Here is a tiny trained network, its code and every weight. The questions are about switching its units off for an input and a class, where a switched-off unit gives its printed mean instead of its output.

import numpy as np


def w(rows, s, z=0):
    codes = np.array(rows[::2]) - 128.0
    scale = np.full(codes.shape[1], s)
    scale[-1] = z or s
    return codes * scale


def norm(h):
    return h / np.sqrt((h * h).mean(-1, keepdims=True) + 1e-5)


def f(y):
    return np.maximum(y, 0)


def log_softmax(a):
    a = a - a.max(-1, keepdims=True)
    return a - np.log(np.exp(a).sum(-1, keepdims=True))


def net(x, mask):
    res = np.array(x, float).reshape(1, 4) / 4 @ E
    u = 0
    for l in range(2):
        y = f(norm(res) @ A[l][:, :-1].T + A[l][:, -1])
        res = res + np.where(mask[u : u + 7], y, B[l][:, -1]) @ B[l][:, :-1]
        u += 7
    return log_softmax(norm(res)[-1] @ U[:, :-1].T + U[:, -1])


A, B = {}, {}
E = w([
[202,92,187,124,59,98,139,111],'x0',
[181,46,130,121,168,140,84,72],'x1',
[68,166,93,133,104,130,38,200],'x2',
[211,254,71,182,99,209,37,201],'x3',
],0.0019)
A[0] = w([
[6,162,138,100,76,107,140,149,70],'0.n1',
[115,50,157,132,139,60,81,109,105],'0.n2',
[87,116,88,125,106,191,104,134,136],'0.n3',
[193,93,208,127,69,127,81,118,92],'0.n4',
[26,134,146,123,61,108,181,149,25],'0.n5',
[11,169,170,110,79,65,162,143,5],'0.n6',
[113,68,126,148,137,118,52,117,44],'0.n7',
],0.0025)
B[0] = w([
[94,136,80,158,155,74,162,185,209],'0.n1',
[118,94,111,97,103,159,118,113,246],'0.n2',
[132,111,139,117,154,125,147,124,217],'0.n3',
[60,151,107,139,157,141,155,127,226],'0.n4',
[110,117,97,115,93,81,186,200,177],'0.n5',
[79,162,83,112,102,75,215,254,185],'0.n6',
[154,117,95,70,170,154,130,143,151],'0.n7',
],0.0043,0.0012)
A[1] = w([
[153,105,179,88,113,143,192,68,109],'1.n1',
[143,86,110,97,122,152,3,138,69],'1.n2',
[85,121,75,147,215,155,169,112,73],'1.n3',
[82,198,74,200,170,145,79,168,148],'1.n4',
[231,172,206,221,125,101,225,93,3],'1.n5',
[208,221,125,211,58,164,28,180,5],'1.n6',
[213,110,112,163,157,144,142,69,96],'1.n7',
],0.0035,0.0021)
B[1] = w([
[181,124,193,141,102,140,122,80,203],'1.n1',
[145,120,114,72,118,126,79,190,178],'1.n2',
[97,174,105,145,125,163,91,123,182],'1.n3',
[144,70,187,175,129,103,127,48,253],'1.n4',
[140,244,138,35,185,186,124,142,175],'1.n5',
[214,130,51,226,3,167,154,158,253],'1.n6',
[71,163,135,101,91,88,152,191,193],'1.n7',
],0.0044,0.0032)
U = w([
[142,13,216,81,135,99,170,21,143],'0',
[224,189,61,241,29,187,98,178,173],'1',
[49,162,91,170,223,180,100,60,124],'2',
[32,135,98,125,109,28,222,235,164],'3',
[164,138,134,148,172,86,113,140,2],'4',
[188,254,192,54,150,181,184,107,129],'5',
[84,122,113,219,154,89,52,139,52],'6',
[138,57,98,36,147,138,13,182,121],'7',
],0.0079,0.0058)

Each question gives the input, the list of numbers given to net, and the class t.
The units are the neurons (one row each of A and B). Each row of codes is followed by its name. A weight is (code - 128) times the scale printed after its matrix; where a second scale follows, it is the last column's (A, B and U).
mask holds one flag per neuron, layer by layer. A switched-off neuron (its flag False) gives its mean, the last column of its row in B, instead of its output. The means were averaged over made-up inputs and are rounded, as every weight is.
A unit's drop is (log p(t) with every unit on - log p(t) with that unit switched off) / (log p(t) with every unit on - log p(t) with every unit switched off).
The circuit of an input: a set's keep is (log p(t) with only the set's units on - log p(t) with every unit switched off) / (log p(t) with every unit on - log p(t) with every unit switched off). Starting from the 12 units with the biggest drops (on a tie, the unit counted first), units are removed one at a time, each time the one whose removal leaves the highest keep (on an exact tie, the one counted first), for as long as the keep stays at least 0.8.
units of the circuit, in order: the units of the circuit, biggest drop first
k most important neurons: the k neurons with the biggest drops, biggest first
top k neurons in layer l: the k neurons of layer l with the biggest drops, biggest first
drop when u is switched off: that unit's drop, to one decimal
input [-2,4,8,-1], class 7: 2 most important neurons	[1.n2; 1.n6]
input [-6,5,-8,3], class 5: units of the circuit, in order	[1.n6; 1.n7]
input [5,-7,-6,-1], class 5: most important neuron	[1.n5]
input [2,5,6,-4], class 7: units of the circuit, in order	[1.n4; 0.n7]
input [-4,1,8,0], class 6: units of the circuit, in order	[1.n4; 1.n6]
input [2,-4,8,0], class 3: 3 most important neurons	[0.n1; 0.n6; 1.n6]
input [1,-5,-3,2], class 5: 2 most important neurons	[1.n5; 0.n2]
input [5,-1,2,-2], class 3: top 3 neurons in layer 0	[0.n4; 0.n6; 0.n5]
input [2,7,-8,4], class 5: units of the circuit, in order	[1.n5; 1.n6]
input [5,6,-5,1], class 5: top 2 neurons in layer 1	[1.n5; 1.n4]
input [-3,8,-7,2], class 5: units of the circuit, in order	[1.n4; 1.n7; 1.n6]
input [7,2,-3,0], class 5: 2 most important neurons	[1.n5; 1.n4]
input [8,8,-7,6], class 5: 2 most important neurons	[1.n5; 0.n4]
input [2,-6,-8,2], class 5: units of the circuit, in order	[1.n5]
input [4,1,3,-1], class 7: 3 most important neurons	[1.n6; 1.n4; 0.n2]
input [3,5,-4,3], class 5: drop when 1.n6 is switched off	0.1
input [0,-4,-2,0], class 3: drop when 0.n1 is switched off	0.0
